Below are the code and all the weights of a small trained network. Each question names an input and a class and asks about switching units off, where a switched-off unit gives its printed mean instead of its output.

import numpy as np


def w(rows, s, z=0):
    codes = np.array(rows[::2]) - 128.0
    scale = np.full(codes.shape[1], s)
    scale[-1] = z or s
    return codes * scale


def norm(h):
    return h / np.sqrt((h * h).mean(-1, keepdims=True) + 1e-5)


def f(y):
    return y / 2 * (1 + np.tanh(0.7978845608 * (y + 0.044715 * y**3)))


def log_softmax(a):
    a = a - a.max(-1, keepdims=True)
    return a - np.log(np.exp(a).sum(-1, keepdims=True))


def net(x, mask):
    res = np.array(x, float).reshape(1, 4) / 4 @ E
    u = 0
    for l in range(3):
        y = f(norm(res) @ A[l][:, :-1].T + A[l][:, -1])
        res = res + np.where(mask[u : u + 14], y, B[l][:, -1]) @ B[l][:, :-1]
        u += 14
    return log_softmax(norm(res)[-1] @ U[:, :-1].T + U[:, -1])


A, B = {}, {}
E = w([
[145,88,101,161,115,37,119,230,109,117,131],'x0',
[170,150,118,227,214,158,9,133,140,168,167],'x1',
[34,105,161,103,39,229,11,164,107,67,196],'x2',
[43,122,216,161,255,140,145,180,117,131,35],'x3',
],0.0057)
A[0] = w([
[106,216,99,143,41,55,135,72,207,135,180,83],'L0N0',
[125,154,158,183,113,103,135,50,146,34,135,72],'L0N1',
[192,109,83,117,116,174,157,121,165,145,215,62],'L0N2',
[140,71,107,159,96,45,147,233,49,129,125,3],'L0N3',
[184,100,194,46,39,125,198,182,98,50,82,87],'L0N4',
[186,130,99,181,128,78,243,194,139,134,143,59],'L0N5',
[201,139,113,207,126,181,35,144,191,131,54,139],'L0N6',
[74,173,124,89,128,221,208,39,153,120,121,130],'L0N7',
[51,117,116,129,76,100,88,107,138,100,253,55],'L0N8',
[120,90,134,136,52,85,168,90,51,82,91,72],'L0N9',
[22,192,205,212,104,136,205,197,162,162,70,107],'L0N10',
[165,33,90,171,129,124,141,173,99,50,144,21],'L0N11',
[212,221,170,105,159,174,50,141,132,198,147,73],'L0N12',
[250,95,152,149,145,79,197,89,139,120,166,134],'L0N13',
],0.0053,0.0024)
B[0] = w([
[137,115,94,140,139,160,119,148,143,63,88,197],'L0N0',
[141,106,129,115,120,130,160,176,124,136,85,123],'L0N1',
[156,117,41,119,175,137,116,140,125,129,48,179],'L0N2',
[146,91,181,72,95,158,118,134,255,202,100,184],'L0N3',
[87,132,76,158,147,71,145,134,109,137,143,254],'L0N4',
[119,155,174,132,97,146,138,91,113,130,153,196],'L0N5',
[47,132,96,128,122,75,166,130,117,104,138,208],'L0N6',
[113,114,125,106,121,88,146,200,176,184,137,253],'L0N7',
[139,129,150,155,164,126,179,158,107,98,134,214],'L0N8',
[101,120,120,134,90,98,136,116,73,150,94,179],'L0N9',
[113,141,106,133,116,153,138,126,124,53,92,230],'L0N10',
[102,142,129,157,82,163,112,101,175,133,132,133],'L0N11',
[84,127,104,147,88,109,157,143,142,183,139,197],'L0N12',
[88,130,160,158,124,153,129,134,119,70,186,218],'L0N13',
],0.0084,0.0037)
A[1] = w([
[201,113,75,74,97,106,113,104,132,126,205,218],'L1N0',
[78,89,185,116,172,132,102,131,116,145,93,197],'L1N1',
[57,118,184,169,196,97,182,182,105,111,134,147],'L1N2',
[161,144,103,135,155,110,137,70,121,142,95,133],'L1N3',
[143,116,168,85,125,157,67,61,178,59,119,32],'L1N4',
[137,130,119,229,159,122,53,116,129,193,128,8],'L1N5',
[128,128,172,102,192,139,97,149,134,124,79,34],'L1N6',
[116,138,75,143,173,137,176,133,113,74,93,103],'L1N7',
[145,201,106,151,146,93,2,73,94,127,122,118],'L1N8',
[226,127,125,144,188,100,217,106,144,164,158,117],'L1N9',
[149,163,129,100,154,118,169,122,143,168,144,13],'L1N10',
[131,136,117,61,148,194,161,80,137,222,137,4],'L1N11',
[115,111,121,128,132,104,114,170,209,197,96,175],'L1N12',
[74,53,98,124,71,178,125,231,114,119,181,186],'L1N13',
],0.0076,0.0015)
B[1] = w([
[151,66,85,216,181,207,87,145,118,121,1,184],'L1N0',
[222,111,62,172,83,178,169,105,75,138,115,177],'L1N1',
[187,103,76,128,101,105,96,105,137,95,153,246],'L1N2',
[161,44,211,160,131,118,99,246,77,73,175,140],'L1N3',
[101,155,100,142,118,41,176,173,107,100,229,122],'L1N4',
[37,23,76,38,101,110,214,219,66,203,164,166],'L1N5',
[184,136,75,166,192,182,129,173,185,124,64,145],'L1N6',
[97,160,122,169,94,97,91,139,183,100,190,178],'L1N7',
[114,121,140,22,96,58,206,117,79,113,57,147],'L1N8',
[113,183,223,146,89,179,92,162,44,137,126,177],'L1N9',
[96,98,187,95,104,194,165,98,117,124,191,139],'L1N10',
[174,123,83,74,55,226,42,122,134,199,167,141],'L1N11',
[179,152,121,105,112,156,102,23,199,164,164,180],'L1N12',
[182,180,181,160,139,108,159,108,105,160,145,255],'L1N13',
],0.0056,0.0078)
A[2] = w([
[103,119,103,151,182,155,107,166,171,54,2,29],'L2N0',
[132,137,89,183,84,93,112,69,130,161,139,192],'L2N1',
[161,102,205,177,147,88,127,134,90,168,107,123],'L2N2',
[137,123,122,46,159,210,90,79,180,192,132,3],'L2N3',
[108,170,126,116,114,86,141,47,236,47,204,166],'L2N4',
[178,200,159,174,160,51,105,160,225,120,168,171],'L2N5',
[172,165,244,131,113,136,120,132,19,103,168,56],'L2N6',
[58,156,110,44,93,104,152,111,116,80,92,72],'L2N7',
[28,46,84,88,136,59,174,129,88,158,131,122],'L2N8',
[140,56,169,110,73,173,135,161,209,203,99,62],'L2N9',
[126,84,89,146,190,170,28,179,144,187,199,134],'L2N10',
[134,148,213,140,85,183,111,166,97,157,140,119],'L2N11',
[91,108,138,154,192,149,127,107,153,88,101,165],'L2N12',
[149,78,146,142,97,54,92,165,146,82,127,148],'L2N13',
],0.0075,0.0025)
B[2] = w([
[233,120,58,198,152,159,111,130,96,136,119,219],'L2N0',
[148,200,166,115,255,106,110,167,118,127,136,223],'L2N1',
[91,169,150,139,35,173,145,118,162,76,119,157],'L2N2',
[160,110,184,92,114,161,23,160,153,172,190,186],'L2N3',
[78,155,99,130,180,167,37,179,110,134,160,187],'L2N4',
[112,118,105,54,103,162,56,110,90,134,189,174],'L2N5',
[63,117,179,209,130,69,149,104,164,28,154,219],'L2N6',
[128,122,110,156,162,88,187,171,135,227,131,172],'L2N7',
[22,190,98,95,118,116,116,169,121,216,104,254],'L2N8',
[207,132,191,106,101,194,108,116,194,207,128,195],'L2N9',
[139,148,170,96,85,82,229,105,171,148,53,218],'L2N10',
[146,116,199,112,125,88,105,105,173,72,135,187],'L2N11',
[159,143,84,89,50,73,98,147,135,104,115,146],'L2N12',
[110,113,152,75,163,218,97,71,184,197,114,185],'L2N13',
],0.0066,0.005)
U = w([
[2,186,62,126,120,64,210,194,115,231,102,173],'0',
[221,138,7,200,132,173,127,153,116,70,51,173],'1',
[60,160,232,184,80,109,152,123,141,12,175,167],'2',
[173,157,193,67,87,186,99,125,208,226,135,160],'3',
[81,180,69,90,186,150,13,141,120,112,220,118],'4',
[124,61,115,41,151,110,131,65,31,107,129,20],'5',
[111,81,139,19,171,119,139,77,52,89,78,26],'6',
[87,34,100,66,156,101,122,34,102,97,118,3],'7',
],0.0097,0.0041)

Each question gives the input, the list of numbers given to net, and the class t.
The units are the neurons (one row each of A and B). Each row of codes is followed by its name. A weight is (code - 128) times the scale printed after its matrix; where a second scale follows, it is the last column's (A, B and U).
mask holds one flag per neuron, layer by layer. A switched-off neuron (its flag False) gives its mean, the last column of its row in B, instead of its output. The means were averaged over made-up inputs and are rounded, as every weight is.
A unit's drop is (log p(t) with every unit on - log p(t) with that unit switched off) / (log p(t) with every unit on - log p(t) with every unit switched off).
The circuit of an input: a set's keep is (log p(t) with only the set's units on - log p(t) with every unit switched off) / (log p(t) with every unit on - log p(t) with every unit switched off). Starting from the 12 units with the biggest drops (on a tie, the unit counted first), units are removed one at a time, each time the one whose removal leaves the highest keep (on an exact tie, the one counted first), for as long as the keep stays at least 0.8.
units of the circuit, in order: the units of the circuit, biggest drop first
most important unit: the unit with the biggest drop
top k neurons: the k neurons with the biggest drops, biggest first
k most important neurons of layer l: the k neurons of layer l with the biggest drops, biggest first
input [1,1,-3,1], class 4: units of the circuit, in order : L0N13, L2N5
input [8,-3,-3,-2], class 3: most important unit : L0N3
input [-2,6,6,6], class 0: 3 most important neurons of layer 0 : L0N13, L0N0, L0N12
input [8,7,-2,4], class 3: units of the circuit, in order : L0N3, L1N12
input [5,0,5,-1], class 2: units of the circuit, in order : L1N13, L2N6
input [-2,-1,7,8], class 1: top 2 neurons : L1N6, L2N0
input [-6,-6,2,-5], class 0: units of the circuit, in order : L0N4, L0N7
input [-8,8,2,2], class 0: top 3 neurons : L1N5, L0N6, L0N3
input [4,7,6,7], class 0: units of the circuit, in order : L1N5, L2N10
input [-5,-4,2,4], class 3: top 4 neurons : L0N7, L0N6, L0N13, L0N8
input [5,1,-4,5], class 1: top 3 neurons : L0N10, L0N7, L1N6
input [-1,-1,5,-5], class 1: units of the circuit, in order : L1N0, L0N2
input [2,0,-8,8], class 1: 3 most important neurons of layer 1 : L1N6, L1N13, L1N2
input [3,6,-4,0], class 0: units of the circuit, in order : L1N5
input [-4,-1,-4,1], class 2: units of the circuit, in order : L1N9, L2N6
input [8,-8,8,-2], class 0: 3 most important neurons of layer 0 : L0N4, L0N9, L0N13
input [8,-6,-4,-3], class 3: top 3 neurons : L0N3, L0N6, L2N9
input [2,0,4,-4], class 1: top 4 neurons : L1N0, L0N13, L0N2, L1N9
input [3,0,-6,5], class 2: 3 most important neurons of layer 0 : L0N5, L0N0, L0N2
input [6,0,3,4], class 3: units of the circuit, in order : L0N3
input [-2,1,3,-3], class 4: 3 most important neurons of layer 0 : L0N8, L0N2, L0N0
input [5,-4,3,-6], class 1: top 2 neurons : L1N0, L0N7
input [-4,3,2,4], class 1: 3 most important neurons of layer 0 : L0N3, L0N10, L0N6
input [1,3,-3,5], class 1: top 2 neurons : L1N6, L0N4
input [1,3,4,3], class 2: top 2 neurons : L0N4, L0N2
